Each row of numbers belongs to one of the elements below and depends on some of the facts about them. Some rows are named. Which element is each other row?

Named rows:
lakezar: [ -2  -1   7   5   1   7  -7  -6   7  -5  -6  -8   0  -9  18   4 -11   0
  -6  -2  17  -5   6  -3  -2   3   0   7  10  18  11]
ploplo: [  0   6  -1 -19   3 -28  25 -15 -10   1   8 -16   7   5 -13   2  -3  14
   3   8  -8 -26  -3  -1  -4   1  21 -17 -19 -22 -16]
druflur: [ 23   3   6  -1  -8   7  14 -30 -12 -12 -17   5  -8  11   5 -12   0 -15
  43  -4 -23 -15   7   9 -18  -6  -6 -12 -18 -21 -17]
boplik: [  1   3   5 -10   4  -7  -7  -2   2  10   0 -11 -12  -3  22   8 -13 -19
  18  -5   6 -18   6   3  -5   4  10   8   7 -17  -5]
radroflu: [ 21  19 -12  -7   6 -17   7  12 -13  -5   6   4   3  12 -20  -6 -12  46
  -6  26 -11   0 -17   1  17   2  -9  20 -13  38  -5]
moplum: [ -5  12   3 -23  -5 -14   0  24  -2  -8 -15  11  10   4 -40   2   9 -14
 -25  13 -10  -1  -8  -3  23   0  -7   1 -19  17  -2]
fefla: [ -8   2   8   1 -10   1   7   2   2 -26 -21  20   6  11  -4  -2  18 -37
  17  -5 -30  10   0   7   7   3 -27  -3  -9  15  -4]
bafedrir: [-10 -15 -17   2 -21   2  -3   4   8   0  -7   2  -8   1 -10  -4   5   1
 -14  -9 -22  -3   1  -6   3 -11  -5  -2 -17  -3   6]
badol: [-15  -1   4   4   1   4 -13  15   6  -4  -4  -4  -9  -8  13   7   1   4
  -1   0  10  -2   4  -3   4   2  -5  11  14  11   8]
greko: [ 18   3   6   1   1  21 -22   7   0  11 -14   1 -26  -9   1  -8  -5  -6
   5   4  18 -13   6   1  -2  -7  -5  15   6   1   1]
kugel: [  3 -10  -4  -1   5   2  16   4  -4  -6   7   2  -9   2  -9 -19  18  -5
  -6 -21 -10   1  -5  -3   9  -8  -9  19  10   4   4]
zoskis: [ -6   0   5  -5  12  -9   2   7   5   9   8  -7  -8  -3  18   7  -5 -22
   8  -9   7 -11   5   2  -4   6   6  10   9 -16  -2]
meka: [-11  -8  -6   2  -2   2   5   7  -3  -6   7   0   5   1  -2 -15  15   4
  -9 -12 -14   4  -3  -1   6  -6  -2  -8  14   0   1]
migri: [ -4  -4   6   6  -1  19 -35   4   4  17  -2  21  -3  -2   7   5  13 -18
   9   3  17  41  -1  -1  15   2  10 -18  13 -11  10]
tadropul: [ -6  -7  -5 -10   4 -16  24  -7  -6  -3  14 -12   3   4  11  -9   8  -7
   6 -21 -22 -12   0   3  -4  -5  11  -8  11 -21  -9]
forek: [  3  -6  -4  -2  -2   9 -16  -3   5   1  -6  -5   9  -4   9   7 -20 -18
 -18  21   9   8   4   6 -10   7  -3  18  19  21   8]
rugrir: [-11   0   4   1   3   5 -11  10   7   0  -2  -2 -13  -6  10   5   1  -3
  -1  -2  10  -3   4  -3   3   4  -4  11  14   7   7]
kikle: [  5  -6   7   9   0  27 -41  -6   2  21   1  26   7  -1   9   5   6 -11
  13   9  16  51  -3   2  14   1  13 -21  12 -11  12]
stibre: [ 12   9  -9   4  -1 -13  19  24   5   3  15  -5  29   0 -47   5  -4  13
 -45  -9   6  -5  -7   0 -14   7 -13 -12 -25   2 -12]
branam: [ -3   7   2 -17   3 -23  21  -9  -9  -1   6 -11  10   4 -16   2   0  18
  -3  11  -7 -19  -3  -2  -3   1  16 -16 -18 -15 -12]
debe: [ -3  -2   3  -3  -2   1  -5  -6  -7   7   8  22  22   7 -27   0  19  19
  -6  14   5  44 -13  -4  18  -1  22 -39 -15  -7   4]

Some facts about the elements:
mamigrir (mebel b) (flugam fleske mafafel)
tiklufle (mebel a) (flugam fleske mafafel)
lagrus (mebel b)
tibrik (mebel b)
nostenul (mebel a) (flugam tibrik)
grolum (mebel a)
fuplava (mebel a) (flugam tiklufle gupledrin)
fligimok (mebel a) (flugam tibrik)
kegi (mebel b) (flugam badol subel)
riklin (flugam mafafel kugel)
gefur (mebel a) (flugam forek)
lakezar (mebel a) (flugam falim subel)
reziskos (mebel a) (flugam foror)
tutuk (mebel a) (flugam drimak)
radroflu (mebel b) (flugam flagru)
gerenel (mebel b) (flugam pagron)
vodrik (mebel c) (flugam remul)
rugrir (mebel a)
kikle (mebel a) (flugam mafafel)
drelor (mebel c) (flugam forek flagru)
ploplo (mebel b) (flugam fleske)
sigrir (mebel b) (flugam stibre)
klekosu (mebel a)
meka (flugam riklin migri)
flagru (mebel c) (flugam fefla kugel)
trosol (mebel c) (flugam fleske forek)
luklo (mebel b) (flugam radroflu foror)
skasta (mebel a)
nezote (mebel a) (flugam moplum fleske nostenul)
nilim (mebel a) (flugam stibre)
sigar (mebel a) (flugam tutuk)
migri (mebel a) (flugam brodaskas mafafel)
nadrim (flugam gerenel forek stibre)
sese (mebel b) (flugam stibre)
moplum (mebel b) (flugam fefla)
debe (mebel b) (flugam mafafel)
fleske (mebel c)
druplur (mebel a) (flugam gonin)
boplik (mebel a) (flugam druflur fleske)
viplun (mebel c)
brugizo (mebel a) (flugam fleske gefur)
zastur (mebel a) (flugam remul flapam)
bibom (mebel b) (flugam tiklufle)
klaflil (mebel a) (flugam stibre)
gupledrin (mebel a) (flugam fleske)
gekedur (mebel b) (flugam firan fleske tadok)
stibre (mebel b) (flugam trosol)
noplin (mebel c) (flugam tiklufle fleske falim)
tadok (mebel a) (flugam mafafel)
branam (mebel b) (flugam mamigrir fleske)
tradukle (mebel a) (flugam forek mafafel)
brodaskas (flugam fleske gupledrin)
fefla (mebel c)
forek (mebel a)
greko (mebel a) (flugam zamuflel gupledrin)
kigro (mebel b) (flugam tiklufle fleske grugru)
pagron (flugam tadropul fleske)
drotrozi (mebel a) (flugam bafedrir)
firan (mebel a)
foror (mebel a) (flugam fleske mafafel)
bafedrir (flugam nostenul)
pifa (mebel a) (flugam fefla skasta mafafel grolum)
grugru (mebel a) (flugam radroflu)
voli (mebel a) (flugam firan)
lidovu (mebel a) (flugam fleske sigrir)
falim (mebel a) (flugam gefur)
zamuflel (flugam fleske)
riplen (mebel a) (flugam fleske)
subel (flugam forek kikle gefur)
dutrom (mebel a) (flugam skasta zamuflel klekosu stibre)
stiplos (flugam fleske mafafel migri klekosu)
zoskis (mebel a) (flugam klaflil fleske riklin)
mafafel (mebel b) (flugam fleske)
stolem (mebel b) (flugam foror mafafel gupledrin kugel)
tadropul (flugam fleske riklin)
druklan (mebel a)
femavon (mebel b) (flugam brodaskas)
badol (mebel a)
flosten (mebel a) (flugam gupledrin kugel)
remul (mebel b) (flugam stolem kugel)
drero (mebel c) (flugam druklan)
gonin (mebel a)
fatan (mebel a) (flugam drimak fleske)
furin (mebel a) (flugam tibrik foror fleske)
trutra (flugam grolum)
drimak (mebel b) (flugam kikle gupledrin)
druflur (mebel c) (flugam fleske gupledrin)

Name these rows:
No name comes twice in this set of rows, the named rows included.
[  2  -6  -5  -3  -5   1   0  -8  -2   8   4   7  17   6   6  -5   9  -5
   5 -17 -16  18  -4   1   7  -6  15 -27   5 -19  -4] : stiplos
[ -7  -1   0  -9   0  -8  -9   5  10  13  -6  -3 -18  -2  16  14 -12 -31
   5   1  -2 -16   7   3  -1   2   6  14  -1 -18   3] : nezote
[ 11   8 -17   7   6 -12  16   4 -14  -5  20  -4  -6  10 -15  -6  -3  75
  -1  25  -3   0 -13  -5   8  -1   0   3 -14  20  -2] : luklo
[  3   3   3 -14   3 -15   7 -16 -10  11  14   6  22  10 -13   4   5   8
   4  10  -2  18  -8  -2   8   0  31 -36 -17 -28  -9] : mamigrir
[ -5   2   7  -2   2   8 -32  18   8  12 -10  19  -1   0   3   7   9 -34
   2  -2   8  27  -1   1  22   4   0   2  10   2   9] : pifa
[ 17  12  16  -4  12   0 -16 -24   7  19  -8  11   9  -2  29  13 -11 -26
  28 -28  16  16   2  -3  12  -2  29 -18  -6 -19   4] : tiklufle
[ 12  -5 -16   7  -9   5   5   5   3   6   4  -4  31   0 -13  -3 -11  -6
 -35 -15  -8   2  -4   9 -15   1 -15  -2   4  11  -3] : nadrim
[  8  16   4 -11   1 -23  20 -22  -5  -5  -4  -8  14   2  -8   0  -1  26
   2  -4   0 -22  -5  -9   7  -4  20 -20 -27   4  -8] : kigro
[  7   8  11   7  -1  -9  22 -37  -1 -24 -17   5  20   9  21   1  -4 -16
  37 -30 -18  -7   4   1  -9  -1  -1 -26 -25  -1  -8] : noplin
[ -3   6   2   9   2   2 -14  23  13   9  -2   0  -1  -7  -3   8  -4 -15
 -12 -12  14  -6   3   4  -4   5 -11   7   7   2  -1] : dutrom
[ -4   4   3  -6  -8  -4   2   3  -8  -9   0  -4   5   0 -32  -7  10  31
 -18  20   0  -7  -6  -5   5  -4   3 -19 -17   5  -3] : femavon
[ -2  -8 -12   1  -1  -5   1  -2   6  15   9  -8 -28   0  23  12 -16   8
  18   5   0  -6   5   1  -6   2   6  18  -3 -21   5] : furin

Now the same elements, written a new way:
Known rows:
fatan: [-34 -31 -39   3 -19 -12   8  13 -16  -1   3 -22 -29  21  12  13  20  24
   1  -3 -10  -2  25  18 -13 -21 -35  -1 -14   4  20   8]
fuplava: [-31 -27 -36   5  -9 -16  14  17 -12  -2  -6 -21 -32  25  -1  11  17  26
   3  -4 -11  -3  27  25  -8 -23 -35  -3 -10  -1  24  12]
gefur: [-24 -23 -29   8   2  -9  12  15 -14  -3  -3 -38 -20  20  14  -2  16  14
  18   8 -12   0  40  -1  -5 -13 -25  -2  -9 -15  13   0]
tiklufle: [-26 -23 -32   5  -2  -9  14  25 -17   0  -7 -32 -27  23   8  -3  16  18
  10 -13 -14   1  28  19  -3 -16 -35   6  -4  -6  17  15]
gupledrin: [-26 -23 -34   1  -9  -1   7  35 -14   7  -8 -40 -22  15  23  -7  11  10
   8 -14 -18  -6  22  20  -9 -17 -28  -3 -10   6  14  11]
nezote: [-31 -42 -31  10 -10 -21  -1   5  -4   9  -5 -23 -26  24   6  22  15  31
   1  -6  -8 -10  41  17   8 -23 -45   3 -26  -5  12   8]
badol: [-27 -32 -28  -2   1 -12  12  17 -15  -4  -4 -34 -11  17  10   3  16  11
  23  11 -14  -8  35  -9  -8 -14 -29  -6 -11  -8  10  -5]
druplur: [-31 -40 -26   1 -11 -34  12  41  -5 -12  -9 -31  -9  31 -15  19  18  39
  13  -5 -12 -19  20   4  -1 -17 -31 -21 -24  11  22  -9]
riplen: [-30 -27 -35   8  -8 -14   7  13 -14  -1  -3 -25 -30  22  10  10  17  32
   2 -11  -9   2  29  23  -1 -19 -37   1 -18  -4  15   7]
klaflil: [-20 -21 -31   5  -6  -9  10  17  -9  -8  -2 -23 -19  17  22   6  14  30
   9  -9 -10  -6  33  20  13 -17 -19  -9 -25  -4  12  -6]
luklo: [-30 -29 -32  -1  10 -26  24  13   6  17   5 -13 -19  -4  -5  12  19  21
  12   6  -5  -8  24  31  19 -13 -48 -11  -4  -4  29  23]
branam: [-27 -29 -40  -7  -1 -26  17  10  -3  17  18 -15 -17  -1  13  23  15  28
  12   3   1   1  18  25  13 -14 -50 -11  -8  -2  18  20]
moplum: [-30 -32 -30  -3   8 -28  11  17   4  20   4 -18  -7   0  11   9  14  13
  19   1 -12 -15  32  25  26  -9 -53 -11  -6  -5  16  23]
druflur: [-21  -9 -40  15   1 -23  13  14  -1  11   0 -15  -7  13  19  26  12  24
  -4 -15  -8  -6  30  12  -4 -11 -32 -13   3  15  26  29]
noplin: [-26 -10 -42  12   4 -25  23   2  -8  10   3  -9  -9  22   9  31  18  30
   2  -4  -3  -1  33   4  -5 -10 -39 -13   8   1  27  26]
fleske: [ -9   1 -32  15  16 -14  11  35  -7  13  -8 -42  10   7  36  -2  10  10
  16 -29 -24  -1  30   8   5  -4 -29  -5  19   8   1  28]
flapam: [-20 -33 -30  -5  11  -9  14  32  13   4   2 -26  -5  -2   3  13  -1   6
  -6  -4 -14 -14  15  14  -4 -10 -18 -20 -18   1  14  20]
zamuflel: [-26 -16 -40  -2  -8 -24  15  26  -4   8  11 -17  -5  17  23   5   8  11
  -2 -10 -13  -9  20  17   9 -12 -31  -7 -10  -5   8  17]
riklin: [-24 -25 -38   3   7 -19  16  26   6  11   3 -19 -11   7  17  11   8  14
  -5 -10 -12  -2  14  18   5  -8 -25  -8 -12  -6  10  16]
stiplos: [-37 -29 -44   4  -7 -32  14   9   1   9  12   1 -15  16  15  21   8  33
  -8  -5  -3   6  19  20   0  -7 -35  -9 -15  -9  17  20]
kugel: [-19 -23 -31  -2  10  -8  18  36  11  10  -9 -30  -4  -2  15  -4   1   0
  -2 -12 -20 -10  17  19   0  -3 -21 -18  -9  -6   9  20]

Name these rows:
No name comes twice in this set of rows, the named rows included.
[-38 -34 -35  -9   4 -28  22   6  -2  16  17 -10  -7   0   8  17  25  18
  25  22   0  -2  23  -3   4  -7 -43 -19  -6  -7  24  11] : kegi
[-35 -38 -35  -3   1 -38  11  22  -3   4   4   9  -3  17   9  13   2  15
   8 -10 -12 -13  31  14  10 -11 -33 -10 -14 -13  11  21] : trutra
[-18 -20 -28  15  10 -24  12  25   3  10 -20 -13   9   4  21   3   1   7
  22 -22 -22 -23  46   8   8  -4 -27  -9   5  -3  14  28] : fefla
[-19 -21 -23   3   2  -4  13  23 -10  -5  -9 -38 -10  12  19 -13  17   5
  22   2 -16  -4  37  -2   2 -10 -19  -5 -14 -17  11  -5] : forek
[-28 -29 -35   2 -15 -13  10  20 -17   0  -8 -30 -19  16  21   2  16   8
  13   0 -10  -3  32   4 -14 -14 -29  -3  -6  -9  14   9] : kikle
[-36 -25 -39 -11 -11 -22  16  22  -3  22  17 -24 -13  -1  20   9  19   6
  17   7  -2  -9  14  11  -1 -14 -46 -19   1   8  16  21] : drimak
[-23 -45 -35  -2  -1  -7  15  14  -2  -4 -14 -16 -27   2  -7  15   6  20
   0   0  -5  -8  28  21  -8 -19 -20 -15 -30   4  28   2] : zastur
[-30 -34 -26  -3  -5 -31  10  50  -7 -15 -11 -41  -3  26 -10   8  16  30
  21  -6 -17 -18  16   6   4 -17 -29 -20 -17   4  14  -8] : gonin
[-29 -19 -30  -4  25 -11  11  13 -11  -2  16  -3   2  14   1  32  -4  24
  15 -15 -14 -21  29  -7   6 -27 -25 -24   0  18  25  32] : drero
[-20 -27 -37  -7   6 -17  16  33  -3  19   3 -29  -6 -10  24  -6   9   2
  29  -4 -13   3  19  21  11   0 -41 -10   5  -8  -1  19] : mafafel
[-33 -26 -31   2   4 -25  19  10   2   8  13 -17  -5  14  13   9  23  14
   8  12  -3  -4  28 -10  -5  -3 -30 -17  -8 -18  20   9] : subel
[-21 -16 -33  14  10 -29  21   0   5   8  -7   1  -3   8  11  19  13  25
   7   1  -4 -10  41   7   7  -7 -24 -20   0  -6  33  19] : drelor
[-25 -30 -31  -1  11 -15   2  30  10  32   2 -46   0  -6  20   7   8  16
  12  -3 -15 -15  31  10  25 -13 -57  -8 -12   7  -1  23] : tibrik

